Here is a tiny trained network, its code and every weight. The questions are about switching its units off for an input and a class, where a switched-off unit gives its printed mean instead of its output.

import numpy as np


def w(rows, s, z=0):
    codes = np.array(rows[::2]) - 128.0
    scale = np.full(codes.shape[1], s)
    scale[-1] = z or s
    return codes * scale


def norm(h):
    return h / np.sqrt((h * h).mean(-1, keepdims=True) + 1e-5)


def f(y):
    return np.maximum(y, 0)


def log_softmax(a):
    a = a - a.max(-1, keepdims=True)
    return a - np.log(np.exp(a).sum(-1, keepdims=True))


def net(x, mask):
    res = np.array(x, float).reshape(1, 3) / 4 @ E
    u = 0
    for l in range(2):
        y = f(norm(res) @ A[l][:, :-1].T + A[l][:, -1])
        res = res + np.where(mask[u : u + 4], y, B[l][:, -1]) @ B[l][:, :-1]
        u += 4
    return log_softmax(norm(res)[-1] @ U[:, :-1].T + U[:, -1])


A, B = {}, {}
E = w([
[135,158,174,116,177,119],'x0',
[49,100,211,51,89,121],'x1',
[113,142,110,95,149,253],'x2',
],0.00043)
A[0] = w([
[102,149,123,109,127,179,6],'0.n1',
[159,141,88,180,140,118,206],'0.n2',
[95,93,62,138,64,138,2],'0.n3',
[131,195,227,132,251,120,133],'0.n4',
],0.0021,0.00099)
B[0] = w([
[247,89,145,93,222,184,152],'0.n1',
[101,207,139,97,128,153,227],'0.n2',
[110,7,42,44,39,89,159],'0.n3',
[110,59,27,116,24,135,253],'0.n4',
],0.0021,0.0014)
A[1] = w([
[133,106,111,116,159,210,124],'1.n1',
[33,80,252,89,104,133,164],'1.n2',
[115,124,156,191,117,42,2],'1.n3',
[106,137,137,138,83,76,238],'1.n4',
],0.0024,0.0005)
B[1] = w([
[137,80,237,119,142,3,214],'1.n1',
[206,237,23,229,168,120,255],'1.n2',
[173,37,215,60,207,222,174],'1.n3',
[96,110,160,63,147,213,226],'1.n4',
],0.0018,0.0016)
U = w([
[182,228,73,183,170,133,172],'0',
[173,56,242,55,207,164,172],'1',
[98,57,56,82,40,127,171],'2',
[84,143,144,106,105,116,128],'3',
[3,123,241,225,93,94,6],'4',
[17,123,226,206,104,86,6],'5',
[3,120,205,190,130,79,2],'6',
],0.0064,0.0044)

Each question gives the input, the list of numbers given to net, and the class t.
The units are the neurons (one row each of A and B). Each row of codes is followed by its name. A weight is (code - 128) times the scale printed after its matrix; where a second scale follows, it is the last column's (A, B and U).
mask holds one flag per neuron, layer by layer. A switched-off neuron (its flag False) gives its mean, the last column of its row in B, instead of its output. The means were averaged over made-up inputs and are rounded, as every weight is.
A unit's drop is (log p(t) with every unit on - log p(t) with that unit switched off) / (log p(t) with every unit on - log p(t) with every unit switched off).
The circuit of an input: a set's keep is (log p(t) with only the set's units on - log p(t) with every unit switched off) / (log p(t) with every unit on - log p(t) with every unit switched off). Starting from all 8 units, units are removed one at a time, each time the one whose removal leaves the highest keep (on an exact tie, the one counted first), for as long as the keep stays at least 0.8.
circuit, biggest first: the units of the circuit, biggest drop first
k most important neurons: the k neurons with the biggest drops, biggest first
k most important neurons of layer l: the k neurons of layer l with the biggest drops, biggest first
drop when u is switched off: that unit's drop, to one decimal
input [-6,5,8], class 1: 2 most important neurons of layer 0	[0.n1; 0.n4]
input [6,-6,-7], class 1: circuit, biggest first	[1.n3; 1.n2]
input [-4,8,7], class 0: 2 most important neurons	[1.n2; 0.n4]
input [-6,7,7], class 0: circuit, biggest first	[1.n2; 0.n4]
input [-2,-2,-4], class 1: circuit, biggest first	[0.n4; 1.n3]
input [-8,8,5], class 0: 2 most important neurons of layer 1	[1.n2; 1.n4]
input [7,6,-8], class 1: 4 most important neurons	[1.n3; 1.n4; 0.n2; 0.n3]
input [3,7,-1], class 0: most important neuron of layer 1	[1.n2]
input [-1,2,7], class 1: 2 most important neurons	[0.n1; 1.n1]
input [-4,4,-5], class 1: 4 most important neurons	[1.n3; 0.n4; 1.n4; 0.n2]
input [-2,7,-8], class 1: 4 most important neurons	[1.n3; 1.n4; 0.n2; 0.n4]
input [-5,-3,5], class 1: 4 most important neurons	[0.n4; 1.n2; 1.n1; 0.n1]
input [6,-4,-5], class 2: 4 most important neurons	[0.n4; 1.n2; 1.n1; 0.n2]
input [-6,6,-6], class 0: 2 most important neurons	[1.n2; 0.n4]
input [6,2,-5], class 2: 2 most important neurons	[0.n4; 1.n1]
input [7,-6,-5], class 2: 3 most important neurons	[0.n4; 1.n2; 0.n1]
input [5,0,-4], class 2: 2 most important neurons	[0.n4; 1.n1]
input [-6,6,-7], class 1: most important neuron of layer 0	[0.n4]
input [8,3,-1], class 2: drop when 0.n4 is switched off	1.1
input [5,-1,-7], class 1: drop when 0.n3 is switched off	0.1
input [8,-2,-7], class 2: drop when 1.n1 is switched off	0.3
input [5,6,-2], class 0: most important neuron of layer 0	[0.n3]
